Here is a tiny trained network, its code and every weight. The questions are about switching its units off for an input and a class, where a switched-off unit gives its printed mean instead of its output.

import numpy as np


def w(rows, s, z=0):
    codes = np.array(rows[::2]) - 128.0
    scale = np.full(codes.shape[1], s)
    scale[-1] = z or s
    return codes * scale


def f(y):
    return np.maximum(y, 0)


def log_softmax(a):
    a = a - a.max(-1, keepdims=True)
    return a - np.log(np.exp(a).sum(-1, keepdims=True))


def net(x, mask):
    res = np.array(x, float).reshape(1, 4) / 4 @ E
    y = f(res @ A[0][:, :-1].T + A[0][:, -1])
    res = res + np.where(mask, y, B[0][:, -1]) @ B[0][:, :-1]
    return log_softmax(res[-1] @ U[:, :-1].T + U[:, -1])


A, B = {}, {}
E = w([
[107,251,90,121,116,63],'x0',
[102,81,164,107,181,15],'x1',
[99,117,86,107,134,120],'x2',
[154,90,33,171,183,80],'x3',
],0.014)
A[0] = w([
[173,95,165,148,80,45,251],'n1',
[218,215,112,200,119,254,240],'n2',
[185,135,146,122,208,73,101],'n3',
[152,65,124,148,191,223,70],'n4',
[152,47,182,218,127,206,159],'n5',
[181,61,148,167,140,161,150],'n6',
[81,141,218,67,140,57,173],'n7',
[145,98,131,138,106,82,131],'n8',
[112,117,186,175,103,43,172],'n9',
[54,69,171,118,167,101,55],'n10',
[165,99,60,184,148,94,20],'n11',
[147,240,124,196,77,67,182],'n12',
[171,143,57,137,96,159,130],'n13',
[137,103,109,182,127,78,223],'n14',
[132,139,128,147,114,191,102],'n15',
[223,121,100,242,194,126,88],'n16',
[57,142,159,86,117,178,73],'n17',
[208,141,58,168,153,144,89],'n18',
[107,115,52,180,173,117,75],'n19',
[172,186,110,154,141,101,50],'n20',
],0.0099,0.0026)
B[0] = w([
[104,113,69,158,100,79,172],'n1',
[155,109,83,167,142,2,255],'n2',
[188,91,128,122,133,91,172],'n3',
[94,140,78,47,136,78,209],'n4',
[68,120,122,108,148,120,231],'n5',
[3,131,112,46,144,67,200],'n6',
[136,114,119,128,76,78,195],'n7',
[133,111,81,135,85,143,152],'n8',
[150,73,94,106,99,49,173],'n9',
[126,182,81,106,105,27,178],'n10',
[141,168,164,48,50,158,184],'n11',
[47,98,131,64,210,98,205],'n12',
[158,55,91,118,90,59,180],'n13',
[60,79,164,126,60,120,175],'n14',
[167,132,95,161,83,94,173],'n15',
[101,176,232,92,70,154,202],'n16',
[137,164,214,81,71,103,168],'n17',
[116,152,169,109,81,50,186],'n18',
[132,192,197,160,78,217,182],'n19',
[72,199,89,135,202,208,160],'n20',
],0.0067,0.016)
U = w([
[128,204,190,128,46,118,110],'0',
[70,157,79,82,238,110,102],'1',
[194,113,48,176,94,65,46],'2',
[92,150,118,177,115,104,255],'3',
[183,80,83,155,176,115,191],'4',
[166,157,77,171,197,213,48],'5',
[143,173,254,186,202,234,68],'6',
],0.0095,0.0061)

Each question gives the input, the list of numbers given to net, and the class t.
The units are the neurons (one row each of A and B). Each row of codes is followed by its name. A weight is (code - 128) times the scale printed after its matrix; where a second scale follows, it is the last column's (A, B and U).
mask holds one flag per neuron, in row order. A switched-off neuron (its flag False) gives its mean, the last column of its row in B, instead of its output. The means were averaged over made-up inputs and are rounded, as every weight is.
A unit's drop is (log p(t) with every unit on - log p(t) with that unit switched off) / (log p(t) with every unit on - log p(t) with every unit switched off).
The circuit of an input: a set's keep is (log p(t) with only the set's units on - log p(t) with every unit switched off) / (log p(t) with every unit on - log p(t) with every unit switched off). Starting from the 12 units with the biggest drops (on a tie, the unit counted first), units are removed one at a time, each time the one whose removal leaves the highest keep (on an exact tie, the one counted first), for as long as the keep stays at least 0.8.
circuit, biggest first: the units of the circuit, biggest drop first
unit that matters most: the unit with the biggest drop
top k neurons: the k neurons with the biggest drops, biggest first
drop when u is switched off: that unit's drop, to one decimal
input [-8,7,-3,-1], class 1: circuit, biggest first : (n6)
input [3,-6,4,7], class 0: circuit, biggest first : (n19, n16)
input [3,7,-6,2], class 2: circuit, biggest first : (n9, n3)
input [-3,-5,-1,-3], class 2: circuit, biggest first : (n2, n16)
input [-8,3,0,-7], class 1: circuit, biggest first : (n5, n6)
input [7,-3,-4,5], class 1: top 2 neurons : (n12, n20)
input [6,-4,3,7], class 0: circuit, biggest first : (n19, n11)
input [-5,0,-5,5], class 0: top 3 neurons : (n16, n12, n11)
input [-3,-1,-7,-5], class 3: circuit, biggest first : (n16, n11)
input [4,-2,-2,5], class 0: circuit, biggest first : (n16, n19)
input [-7,8,-8,0], class 2: circuit, biggest first : (n9, n10)
input [-8,8,-7,-7], class 1: circuit, biggest first : (n6, n5)
input [4,-6,1,2], class 2: top 2 neurons : (n2, n13)
input [4,-7,1,1], class 2: circuit, biggest first : (n2)
input [7,-1,-6,7], class 0: top 3 neurons : (n16, n19, n11)
input [3,8,1,6], class 2: top 2 neurons : (n3, n9)
input [2,5,8,8], class 0: top 2 neurons : (n19, n11)
input [8,-6,-6,4], class 1: top 2 neurons : (n12, n20)
input [4,6,-1,0], class 2: drop when n11 is switched off : 0.0
input [7,-1,-2,-2], class 1: unit that matters most : n12
input [8,5,-1,-2], class 1: drop when n12 is switched off : 1.2
input [8,-2,2,1], class 1: drop when n12 is switched off : 0.3
